Here is a tiny trained network, its code and every weight. The questions are about switching its units off for an input and a target symbol, where a switched-off unit gives its printed mean instead of its output.

import numpy as np


def w(rows, s, z=0):
    codes = np.array(rows[::2]) - 128.0
    scale = np.full(codes.shape[1], s)
    scale[-1] = z or s
    return codes * scale


def softmax(a):
    e = np.exp(a - a.max(-1, keepdims=True))
    return e / e.sum(-1, keepdims=True)


def log_softmax(a):
    a = a - a.max(-1, keepdims=True)
    return a - np.log(np.exp(a).sum(-1, keepdims=True))


def net(x, mask):
    ids = ['ΔΛγεζθστω'.index(c) for c in x.split()]
    T = len(ids)
    res = E[ids] + P[:T]
    u = 0
    for l in range(2):
        r = res
        for j in range(3):
            rows = slice(4 * j, 4 * j + 4)
            q, k, v = (r @ M[l][rows].T for M in (Q, K, V))
            z = softmax(np.where(np.tri(T) > 0, q @ k.T / 4**0.5, -1e9)) @ v
            o = O[l][rows]
            res = res + np.where(mask[u + j], z, o[:, -1]) @ o[:, :-1]
        u += 3
    return log_softmax(res[-1] @ U[:, :-1].T + U[:, -1])


Q, K, V, O = {}, {}, {}, {}
E = w([
[142,59,99,120,167,88,180,77,118],'Δ',
[135,63,51,90,143,154,153,122,180],'Λ',
[108,109,121,121,152,176,249,57,139],'γ',
[189,169,80,120,137,120,142,112,96],'ε',
[174,164,123,132,143,152,223,121,171],'ζ',
[87,154,127,40,146,146,172,116,138],'θ',
[65,160,82,125,56,186,135,85,151],'σ',
[124,158,168,106,69,124,126,67,191],'τ',
[110,117,173,159,20,121,156,193,129],'ω',
],0.014)
P = w([
[97,107,105,183,225,70,70,154,133],'0',
[127,158,61,72,140,49,153,108,113],'1',
[160,166,73,57,104,64,155,122,107],'2',
[189,120,124,47,80,119,167,105,60],'3',
[213,109,152,40,55,154,164,97,29],'4',
[233,95,177,52,45,188,170,113,28],'5',
[254,81,206,61,30,231,177,126,3],'6',
],0.0081)
Q[0] = w([
[123,134,119,104,199,119,154,161,113],'0.h1',
[126,77,172,109,61,207,136,77,73],'0.h1',
[223,49,112,7,122,191,240,115,58],'0.h1',
[122,58,137,180,141,166,80,166,130],'0.h1',
[158,97,135,101,112,141,111,122,134],'0.h2',
[85,109,136,128,163,109,74,117,137],'0.h2',
[132,109,120,151,141,180,105,184,140],'0.h2',
[117,98,174,150,146,136,103,103,143],'0.h2',
[153,144,135,48,43,116,151,40,128],'0.h3',
[151,63,175,155,125,161,118,164,66],'0.h3',
[135,88,87,169,135,106,130,130,179],'0.h3',
[51,142,122,168,180,29,90,153,149],'0.h3',
],0.019)
K[0] = w([
[110,222,103,149,148,216,53,48,184],'0.h1',
[210,99,119,84,52,160,154,153,96],'0.h1',
[153,216,182,90,21,204,135,90,96],'0.h1',
[187,73,121,121,245,156,187,96,69],'0.h1',
[75,92,190,166,113,189,138,120,109],'0.h2',
[97,117,70,93,120,88,157,36,153],'0.h2',
[178,57,113,136,182,73,145,96,83],'0.h2',
[140,100,163,119,162,75,73,48,142],'0.h2',
[111,153,185,96,4,89,115,176,139],'0.h3',
[232,68,48,90,120,203,221,71,43],'0.h3',
[131,120,174,183,206,125,178,166,101],'0.h3',
[96,92,55,216,193,118,103,125,166],'0.h3',
],0.013)
V[0] = w([
[74,197,135,125,72,152,97,117,111],'0.h1',
[101,72,119,135,82,98,94,163,200],'0.h1',
[109,186,95,134,140,141,133,178,38],'0.h1',
[140,134,133,62,154,139,201,214,128],'0.h1',
[170,83,125,145,130,67,139,165,17],'0.h2',
[117,147,123,144,86,144,134,213,107],'0.h2',
[200,160,82,123,142,116,88,150,171],'0.h2',
[89,108,122,173,123,102,121,96,116],'0.h2',
[245,120,124,178,100,76,135,106,105],'0.h3',
[153,205,176,197,115,161,194,123,215],'0.h3',
[129,145,198,80,151,65,84,136,123],'0.h3',
[88,111,90,175,98,130,198,169,39],'0.h3',
],0.011)
O[0] = w([
[114,195,82,75,79,129,115,154,68,247],'0.h1',
[119,102,162,103,1,179,105,92,205,121],'0.h1',
[172,157,144,108,217,119,88,147,159,2],'0.h1',
[185,31,141,93,196,27,123,101,119,153],'0.h1',
[76,191,203,137,91,91,119,86,184,74],'0.h2',
[135,126,91,68,89,63,84,78,150,122],'0.h2',
[200,143,182,113,138,182,114,91,153,95],'0.h2',
[81,138,146,94,144,141,160,204,170,73],'0.h2',
[123,164,21,171,147,145,164,60,218,186],'0.h3',
[178,105,44,188,89,71,169,184,96,222],'0.h3',
[78,141,115,151,126,21,85,18,62,184],'0.h3',
[105,160,147,71,147,118,155,215,224,34],'0.h3',
],0.0097,0.0039)
Q[1] = w([
[147,76,162,119,185,140,98,156,168],'1.h1',
[179,140,108,47,133,43,189,114,60],'1.h1',
[161,137,102,133,158,177,171,151,156],'1.h1',
[127,132,170,215,170,77,112,240,117],'1.h1',
[234,157,45,116,130,2,217,145,143],'1.h2',
[6,79,206,230,145,229,60,153,143],'1.h2',
[168,149,162,170,167,97,117,86,85],'1.h2',
[92,106,171,184,142,188,131,124,151],'1.h2',
[69,207,149,184,121,174,55,132,95],'1.h3',
[115,147,195,98,205,152,92,180,143],'1.h3',
[70,97,162,190,204,136,90,132,170],'1.h3',
[136,133,159,150,96,127,86,170,214],'1.h3',
],0.0072)
K[1] = w([
[118,117,101,54,122,195,116,137,137],'1.h1',
[148,116,205,220,135,126,60,141,129],'1.h1',
[69,115,104,126,134,118,148,165,114],'1.h1',
[214,83,104,32,137,182,176,133,103],'1.h1',
[69,71,210,254,152,198,67,125,138],'1.h2',
[132,128,39,29,107,114,190,52,86],'1.h2',
[129,156,109,172,97,109,139,135,92],'1.h2',
[143,111,104,82,80,94,106,117,125],'1.h2',
[176,102,74,47,83,157,139,81,143],'1.h3',
[180,171,121,93,175,96,147,147,76],'1.h3',
[201,180,121,79,144,104,136,104,134],'1.h3',
[170,81,120,60,168,173,106,98,100],'1.h3',
],0.0089)
V[1] = w([
[32,155,156,192,180,150,153,116,160],'1.h1',
[88,173,136,163,141,134,71,152,102],'1.h1',
[207,136,83,80,120,117,141,145,224],'1.h1',
[155,128,216,185,98,102,56,157,131],'1.h1',
[255,100,76,143,128,26,143,128,123],'1.h2',
[72,187,134,196,108,59,52,175,81],'1.h2',
[196,242,164,124,132,171,8,90,125],'1.h2',
[180,88,123,203,45,147,133,74,113],'1.h2',
[149,129,61,156,95,139,114,138,192],'1.h3',
[177,67,226,143,108,129,69,68,183],'1.h3',
[202,105,148,101,82,183,155,199,100],'1.h3',
[130,170,118,178,128,138,175,130,159],'1.h3',
],0.007)
O[1] = w([
[200,155,68,167,136,154,114,162,210,151],'1.h1',
[139,203,169,167,95,64,94,156,161,105],'1.h1',
[67,67,106,143,117,87,137,157,190,56],'1.h1',
[185,107,111,2,84,128,87,95,115,124],'1.h1',
[224,67,91,138,39,163,42,84,191,86],'1.h2',
[144,201,93,135,50,150,234,109,144,74],'1.h2',
[243,53,36,83,164,91,203,158,71,2],'1.h2',
[131,157,154,76,88,160,66,230,135,221],'1.h2',
[161,90,175,94,185,148,156,99,183,161],'1.h3',
[180,131,85,11,159,98,102,31,96,152],'1.h3',
[176,53,160,132,52,58,132,194,123,143],'1.h3',
[138,180,142,113,176,111,85,162,195,148],'1.h3',
],0.0068,0.0072)
U = w([
[71,133,204,162,153,85,133,100,162,2],'Δ',
[168,19,166,96,120,139,94,92,171,86],'Λ',
[84,54,154,128,150,75,240,191,130,16],'γ',
[125,174,73,111,204,90,123,124,157,48],'ε',
[226,69,67,151,172,22,165,183,173,128],'ζ',
[149,66,208,72,189,7,91,118,63,133],'θ',
[196,143,170,43,102,154,160,235,103,181],'σ',
[118,113,71,143,73,94,136,81,42,236],'τ',
[97,114,122,29,80,1,181,110,218,88],'ω',
],0.0037,0.0046)

Each question gives the input, a string of symbols that net reads in full, and the target symbol t.
The units are the heads (4 rows each of Q, K, V and O). Each row of codes is followed by its name. A weight is (code - 128) times the scale printed after its matrix; where a second scale follows, it is the last column's (O and U).
mask holds one flag per head, layer by layer. A switched-off head (its flag False) gives its mean, the last column of its rows in O, instead of its output. The means were averaged over made-up inputs and are rounded, as every weight is.
A unit's drop is (log p(t) with every unit on - log p(t) with that unit switched off) / (log p(t) with every unit on - log p(t) with every unit switched off).
The circuit of an input: a set's keep is (log p(t) with only the set's units on - log p(t) with every unit switched off) / (log p(t) with every unit on - log p(t) with every unit switched off). Starting from all 6 units, units are removed one at a time, each time the one whose removal leaves the highest keep (on an exact tie, the one counted first), for as long as the keep stays at least 0.8.
circuit, biggest first: the units of the circuit, biggest drop first
most important unit: the unit with the biggest drop
heads that matter: for each layer, one digit per head in row order, 1 if its drop is at least 0.15 and else 0, layers parted by /
input ω ε θ γ, target θ: circuit, biggest first -> [0.h1]
input τ θ θ ω, target ω: heads that matter -> 010 / 000
input τ τ ω ζ, target ω: heads that matter -> 010 / 000
input ζ ω ζ, target ω: circuit, biggest first -> [0.h2, 0.h3]
input τ Λ Λ ε θ γ, target σ: circuit, biggest first -> [1.h2, 0.h3, 0.h1]
input ω τ ω ε, target ω: circuit, biggest first -> [0.h2, 0.h3, 1.h1]
input ε θ ω, target ζ: circuit, biggest first -> [1.h2, 0.h3, 0.h1]
input τ ζ ε σ Δ, target σ: circuit, biggest first -> [0.h3, 0.h1]
input τ σ Λ σ, target σ: heads that matter -> 101 / 000
input ε θ τ θ ω, target ζ: circuit, biggest first -> [1.h2, 0.h1, 0.h3]
input γ τ θ γ, target Δ: circuit, biggest first -> [1.h2, 0.h2, 1.h3]
input Λ τ θ τ ζ ζ, target θ: heads that matter -> 111 / 011
input Λ Δ Λ Λ, target θ: heads that matter -> 101 / 011
input Δ Δ Δ, target Δ: most important unit -> 0.h2
input ζ τ θ θ ω γ, target ω: heads that matter -> 011 / 000
input ζ θ τ γ, target Λ: heads that matter -> 110 / 010
input τ ω τ ω τ θ σ, target σ: circuit, biggest first -> [0.h1, 1.h2]
input Λ τ τ τ ζ ω, target θ: circuit, biggest first -> [1.h2, 0.h1, 0.h2]
input Δ θ τ θ, target ε: heads that matter -> 111 / 111
input ε σ Δ θ τ θ θ, target ζ: most important unit -> 1.h2
input τ Λ τ θ ω, target ω: heads that matter -> 010 / 000
input ε τ Δ Λ θ τ Λ, target ζ: heads that matter -> 111 / 110
input θ τ Λ θ, target τ: heads that matter -> 001 / 010
